In the rows, zero is written as 128.
Known rows:
tuzok: [132  90 116  94 131 154 110 113 150 128 136 139 120  92 193 120 144 149
 108 143 184  92 138 139  78 149 117 168  70 138  91 147 159 137 136  99
 105  86 115 103 136 111 134  71 116  97 130 115]
marur: [121  90 118  96 116 150 114 118 173 186 176 105  94 121 134 107 132 147
 124 178 153 143 119 161  98  96 113 195  67 155  88 128 171 147 118  95
 114 135 136 166 127 163 114  67 118 128 130 118]
skitras: [127  84 126  97 135 161 117 117 146 128 134 144 103  99 193 121 143 147
 106 141 173  94 122 125  80 136 119 170  79 133 101 139 150 140 132 100
 108  96 125 103 127 127 142  71 122  97 132 112]
truklofal: [133  87 134  66 126 142 114 123 124 137 141 143 107 101 181 120 140 155
 123 141 147 105 123 139  75 135 115 146  80 149 104 137 158 138 134 110
 132 104 128 123 118 148 127  58  99 108 124 113]
nukar: [128  84 135  97 135 161 122 119 150 134 135 148  97  99 190 122 143 146
 101 139 175  89 116 122  79 132 116 171  81 137  99 133 154 139 131  97
 107  95 121 104 125 129 140  72 124  94 134 113]
doru: [123  98 131  85 124 164 114 121 151 118 158 129 111 126 138 114 124 153
 118 147 173 123 153 152 101 123 109 187  90 173  99 120 154 145 133 104
 132 145 160 185 130 162 107  74 115 117 137 122]
klufes: [116  93 133 116 144 151 120 108 140 102 134 142 111 109 184 119 130 148
 108 120 182 101 139 127  95 137 123 156  91 117 112 133 127 136 142  94
 116 102 143 119 130 139 138  87 110  92 134 117]
pliskar: [120 100 143 100 136 130 127 110 122 116 142 142 114 111 187 123 127 150
 123 130 157 128 133 147  98 140 124 143  95 140 115 126 143 131 145 102
 134 109 145 133 121 161 125  69  90 104 125 119]
bratril: [119  99 125 116 142 147 114 105 152 106 137 136 129 104 181 120 132 151
 105 123 195  92 152 136  92 149 119 158  80 129 102 140 137 134 148  93
 107  92 129 118 138 124 130  90 104  90 134 119]
ziplari: [116  93 133 117 144 155 119 109 144 101 134 141 110 109 183 117 131 148
 104 120 186  99 141 127  95 136 123 158  91 121 112 134 127 137 142  95
 113 104 142 121 131 135 137  88 113  92 135 117]
flitar: [127  95 140  71 118 175 109 131 152 118 155 129 110 127 125 109 126 150
 118 150 176 120 173 145  96 116 110 203  87 206  99 118 152 147 130 108
 137 150 174 208 133 161 105  80 126 123 138 125]
drukek: [115 100 127 114 143 151 117 105 149 107 134 138 120 105 181 125 133 148
 104 121 194  93 144 133  93 143 121 161  87 122 108 138 136 136 143  92
 108 100 133 120 133 129 130  87 107  86 133 120]
brera: [118  90 133 114 146 148 119 106 144  97 129 144 109 114 190 119 132 149
 111 121 180 107 140 124 100 130 123 155  89 101 110 132 128 139 140  91
 115 105 147 119 133 134 139  89 114  95 134 113]
pubrol: [122  98 137  94 133 137 123 110 123 112 147 141 115 108 181 116 127 153
 118 123 162 122 134 147  95 143 119 138  94 138 113 126 137 133 146  98
 131 112 142 132 122 156 127  71  96 103 126 120]
starus: [112  95 154  80 154 124  95 117 136 116 110 136 114 116 155 135 138 161
 120  99 167  57 145  97  67 108 119 131  83 103 122 155 133 141 128 109
 135  96 129 135 122 146 111 104  70  75 129 110]
basam: [123  98 135  92 132 138 123 109 123 110 147 142 115 108 181 116 126 153
 118 124 161 122 136 148  97 143 118 135  95 137 113 126 137 134 147  98
 131 114 142 133 122 156 125  69  96 103 126 120]
klubul: [124  98 135  96 129 141 124 115 125 110 147 142 114 109 183 116 127 153
 119 125 160 127 136 146  96 147 117 133  94 137 118 127 129 133 147  93
 129 110 137 137 121 148 130  72 100  97 125 119]

Facts:
tiflok σ:vedek sebras
pliskar σ:klufes sebras
zaflikle σ:bravek
bravek σ:bromis
bitre σ:fludras skaras
gifli σ:zutrar
doplos σ:breskik neplufe flutaplok bromis
dobes σ:memeflol
lozo σ:guvek
lagan ε:stigir bralatul
bistuk σ:veruk
stude σ:sebras memeflol
klubul σ:sigrar fludras keflas
satrim σ:bravek plibron
voskim ε:ruflo fidis skebi
tekem σ:skifla ε:draga skifla
damuzak ε:fluflo skigrun
puvin σ:bromis gretok
skitras ε:laskivun stoti vovibro skifla mastar
gretok σ:veruk nebronur
vedek ε:zaflikle
zikler σ:veruk skaras ε:nebronur traklam drazo
buskelen σ:laskivun ε:vugran bitre plino
kobam σ:pobeli fatra
sogre σ:savam
tizodrir σ:motedil ε:drumegro stigir doplos
fludroris ε:fivugi pliskar bruplu
grugras σ:vedek
zakir ε:starus mosu litru bruplu tuki grapur
draga σ:vugran plibron
greflu σ:starus brika
tofe ε:mosu kedipam pobeli
mirutra σ:bromis leske memeflol
bredrik σ:klufes ridem sogre
tuzok ε:flugos drukek bratril
suklal ε:tutes
steskan σ:mirutra
fludras σ:bravek
tristal σ:kleklan
savam σ:leske ε:zutrar
gaskun ε:laskivun pefi sefla drosur
deste ε:plino
marur σ:bromis memeflol ε:kleklan skavis driste
poflin σ:vugran ε:bralatul
pimer ε:stigir bratril
pubrol σ:klufes
leske σ:bromis ε:brera satrim kobam gretok
plubrogre σ:zakir ε:drukek nutes fidis keflas
stunik ε:zovi kedipam
brotros σ:motedil
sugu σ:bromis
zelira ε:flutaplok zutrar
deskavok σ:flutaplok
tuki σ:fludroris
doflur ε:platun skaras drazo
braki ε:suklidor pliskar mosu skeskim luplek tritetrin fidis
zovi σ:memeflol
neplufe σ:bromis
relis σ:starus bromis ε:trefal druvok kalidrol
mosi σ:skaras ε:baplur satrim fludras bruplu
lufliplek σ:sebras
brika σ:plibron ε:vugran midu druzak
basam σ:gifli
loklom ε:plifos breflil
memeflol σ:bromis ε:gretok
liskas σ:vugran nebronur
drazo σ:fivugi ridem
luplek σ:savam
fipul ε:stuso bratril
skifla σ:keflas beklo
bralatul σ:starus
truklofal σ:relis ε:sigrar bravek
sizum σ:gibrokle
regran σ:bravek bromis
trefal σ:puvin
breflil σ:fatra memeflol
zutrar σ:zakir
mosu σ:gami
reklezo σ:flutaplok ε:skeskim bitre sitrefek
roskepom ε:stoti doplos skatuk stetruno
fatra σ:bromis
stikul σ:bravek memeflol ε:brebrek dobes basam tipli fleken
sekil ε:drukek pobeli drazo
stuponin σ:breskik ε:tutes dosku flitar
neplal ε:satrim flugos treskotra dobes
stetruno σ:bromis
sebras σ:nebronur bravek
brefil σ:skifla deskavok ε:fludras
stuso σ:vugran poflin ridem
flegre ε:dodak klufes sogre
plibron σ:bravek bromis ε:nodros kalidrol
stuklur σ:ziplari beklo ε:dodak drumegro dresok
flugros σ:starus
labri ε:dodak kobam
sefla σ:platun beklo
zukles ε:luplek tutes plifos
flutaplok σ:motedil memeflol mirutra
fivugi σ:bromis
bimi σ:vedek ε:meve
breskik σ:sustor balon plibron gretok ε:kleklan fluflo
nukar ε:tufli flutaplok mirutra
gami ε:flolek pefi
norel σ:tuki
kleklan σ:bromis
traklam σ:bromis
motedil σ:bromis ε:brera lozo
plutadru ε:laskivun litru treskotra drazo driste
flitar σ:bromis
plidru ε:gugafla litru flutaplok
fleken σ:sefla bralatul
tutes σ:luplek breflil
doru σ:bromis mirutra
beklo ε:flugos stigir poklak dosku
fiklar ε:kedipam
goke σ:skastos sizum fluflo
ridem σ:nebronur bravek ε:treskotra stetruno
pleple σ:tekem gibrokle ε:bralatul
plarom ε:brera bromis brubri drosur
plifos σ:fitik
skota σ:starus bromis ε:fivugi pubrol balon doplos
skastos σ:motedil
plebris σ:stikul poflin ε:satrim
liril σ:bravek ridem dobes ε:flugros
skatuk σ:suklidor draga skaras
givus σ:veruk flegimak ε:flugos tritetrin stude breflil
pobeli σ:nebronur bravek
poklak σ:memeflol
platun σ:ziplari bromis
fluflo σ:nebronur
flegimak ε:mosu liskas norel bruplu bitre stetruno
mastar σ:veruk bromis savam memeflol bralatul
fitik σ:nebronur fatra sugu
klavo σ:bromis
mufen ε:meve

Rows:
No name comes twice in this set of rows, the named rows included.
[119  77 112  79 137 161 125 120 141 122 138 135 115  99 175 121 138 154
 116 144 171  83 125 118  88 142 120 192  72 122 109 142 133 145 139 109
 110  87 138  94 121 142 169  70 120 108 134 108]  mufen
[118 101 164  84 139 122 142 108 120 117 122 155 123 109 203 131 129 143
 123 142 171 124 143 142 104 153 136 189  96 168 111 115 171 124 152 111
 143 103 158 132 126 179 127  63  85 115 120 117]  liskas
[ 97 103 118 168 139  99 124  87 167 179 183  94  96 126 157 112 117 147
 132 146 143 175  99 175 121  96 125 130  75  71 103 131 139 134 133  75
 104 107 128 132 125 163 122  86  84 110 124 120]  dobes
[138  83 131  57 107 152 126 111 120 159 160 145  98  90 183  90 136 146
 108 139 154 126 116 155  81 134 120 139  84 163 101 119 155 132 143  91
 120 125 129 114 116 169 129  50 116 118 114 122]  savam
[102 103 114 134 149 164 110 110 133  93 127 131 116 108 191 128 136 137
 106 131 185  99 137 131  90 145 137 168  97 120 128 153 124 139 133 109
 117 123 143 125 124 142 129  78 101  90 127 115]  kedipam
[121  98 126 142 120 112 139 136 168 187 169 108 101 122 187 132 137 146
 146 186 120 202 101 149 106 129 121 147  63 111 110 138 135 135 126  66
 113  78  92 155 115 121 155  73 109  94 111 112]  stikul
[125  96 141  61 121 165 116 120 142 117 147 136 116 121 143 108 126 149
 116 146 182 116 164 146  98 126 116 200  89 190 101 115 159 142 138 108
 138 147 169 185 132 173 107  72 114 124 131 122]  puvin
[126  97 132  64 117 170 114 124 145 116 152 133 115 121 139 108 127 152
 113 143 181 116 162 146  96 128 111 185  91 187 105 118 149 143 137 100
 134 150 160 187 129 162 108  75 117 114 130 123]  platun
[111 111 118 174 155 125 129 100 160 124 193 130  91 130 158 154 109 165
 119 140 131 135  69 192 119 128  85 130 104 105  88 114 171 145 131 108
 116 104 128 126 119 143 108  55  88  99 162 122]  flutaplok
[118 101 131 106 135 145 119 110 122 107 143 140 111 109 185 123 130 147
 116 128 162 121 133 147  94 142 125 143  99 136 120 133 137 135 141 104
 131 122 142 135 121 155 121  68  95  99 125 119]  mosu
[115  95 138 115 144 154 122 108 148 109 130 145 107 110 183 123 132 146
 101 120 188  94 131 124  94 134 121 159  93 118 112 129 136 137 139  90
 111 107 135 121 129 136 131  89 112  84 134 118]  litru
[126  91 118  93 132 161 115 116 149 129 133 141 111  94 192 128 146 145
 102 144 183  89 123 132  78 145 120 174  78 135 100 144 159 139 131  99
 104 100 115 104 128 122 134  67 117  92 129 115]  sekil
[130  87 120  97 133 155 113 115 150 127 137 139 117  94 192 119 143 149
 108 144 180  91 135 134  79 145 118 167  72 138  94 145 154 138 135 100
 107  89 119 104 133 118 138  72 115 100 132 114]  fipul
[126  85 125 101 137 162 113 116 140 121 128 144  98  99 203 120 146 141
 107 142 171 100 122 128  80 133 127 167  82 126 104 143 152 140 127 105
 112 107 131 105 127 129 137  67 121 101 129 110]  flegimak

The same objects again, as new rows of numbers:
Known rows:
flugros: [145 142 135 127 140 125 115 126 129 134 133 130 132 130 137 130 129 139
 131 124 124 133 152 126 134 137 115 106]
kedipam: [136 128 133 134 115 129 128 132 129 129 126 131 120 125 135 139 135 133
 122 109 119 133 122 132 125 127 144 135]
sustor: [110 124 103 145 118 137 125 108 124 108 104 146 116 134 139 130 137 123
 133 124 128 128 113 132 132 117 129 142]
tizodrir: [122 138 143  98 132 121 117 134 143 132 141 116 158 131 115 115 118 118
 136 164 140 122 139 120 144 149 116 114]
bruplu: [136 129 138 121 116 126 122 135 137 133 141 133 114 117 150 130 119 123
 116 106 127 131 114 135 123 123 151 141]
plidru: [ 96 120 115 134 130 140 107 139 131 132 148 125 118 126 113 134 135 114
 128 140 117 129 124 120 118 119 125 139]
plutadru: [104 118 113 135 130 137 131 145 118 140 127 112 124 131 110 136 119 118
 128 151 113 124 119 121 129 115 124 142]
dodak: [137 134 127 112 128 128 128 111 136 117 125 145 130 120 147 108 124 123
 121 118 140 123 128 141 128 124 119 142]
stuponin: [124 141 137 131 141 127 123 139 128 118 130 126 149 137 112 143 119 131
 135 155 142 131 133 121 132 160 109 112]
skifla: [141 108 135 101 104 122 133 125 136 154 107 120 137 133 140 104 131 118
 134 124 102 121 141 128 142 103 143 132]
skigrun: [131 129 120 136 125 134 124 120 123 131 120 130 121 129 129 125 140 133
 129 115 114 134 134 134 132 118 126 132]
ridem: [110 130 128 128 131 128 123 137 126 134 126 120 126 125 123 135 112 117
 129 149 130 124 114 121 138 126 130 142]
breflil: [138 132 143 130 118 131 132 137 134 116 118 140 136 133 134 140 128 136
 121 117 133 134 125 133 124 144 128 134]
fivugi: [132 139 140 118 114 127 119 123 137 127 134 133 125 116 147 128 120 123
 121 122 133 131 120 135 141 133 145 138]
plarom: [115 114 114 132 149 123 140 125 110 130 115 122 121 131 129 126 107 123
 133 151 136 117 121 119 119 106 112 131]
mufen: [119 126 116 138 132 127 124 116 124 122 124 132 126 133 123 126 137 128
 136 134 132 128 129 126 130 125 124 117]
nukar: [ 94 121 109 135 131 135 105 129 133 128 149 127 122 128 113 132 143 116
 131 139 118 126 128 120 118 119 119 132]

Rows:
No name comes twice in this set of rows, the named rows included.
[131 124 137 118 125 126 122 130 135 129 129 144 120 122 153 128 116 126
 121 119 128 125 124 130 116 118 131 139]  fludras
[148 141 140 125 134 131 122 150 122 145 131 117 134 136 123 139 124 141
 124 123 110 137 151 122 135 135 115 123]  traklam
[139 140 135 112 111 139 134 121 140 115 116 140 147 128 130 113 132 123
 117 114 134 132 123 145 140 142 128 151]  stigir
[109 123 113 123 138 126 124 113 131 116 127 132 131 130 126 114 123 116
 133 150 145 117 121 127 125 125 115 130]  flegre
[148 127 146 115 133 122 120 142 133 136 132 133 140 135 139 127 121 134
 126 126 126 126 148 121 114 130 107 119]  fleken
[132 135 125 138 129 131 121 112 127 122 121 138 127 129 135 127 139 133
 130 120 125 130 134 129 130 125 124 123]  bravek
[130 135 142 120 153 120 122 143 126 134 143 130 129 124 130 137 100 132
 122 142 140 123 132 118 115 134 104 124]  plebris
[139 138 129 115 118 132 131 121 129 137 117 118 125 118 136 116 121 125
 122 122 118 132 120 136 155 122 142 148]  stoti
[116 123 124 138 132 119 124 115 127 125 131 124 117 122 133 134 127 124
 140 139 134 127 119 124 132 126 149 115]  deste
[129 126 138 135 118 120 129 123 133 126 129 132 119 119 143 138 126 128
 130 118 131 132 118 126 128 130 157 123]  sitrefek
[110 117 125 147 122 136 130 116 111 127  92 138 114 150 135 130 129  99
 130 152 122 129 104 129 148  84 116 144]  gami
[127 108 147 105 132 112 120 141 141 149 140 126 140 130 136 125 115 121
 134 145 127 118 144 111 108 123 126 105]  brefil
[139 132 142 120 137 116 117 129 131 142 134 123 140 134 128 127 130 134
 138 133 126 130 153 118 131 133 116 101]  brotros
[138 136 122 127 122 138 121 132 121 136 121 129 124 130 133 130 134 135
 123 111 108 136 138 130 137 121 120 140]  kleklan
[137 117 143 114 130 115 121 129 135 147 131 127 145 137 127 118 138 128
 139 132 121 126 156 117 121 128 121  98]  goke

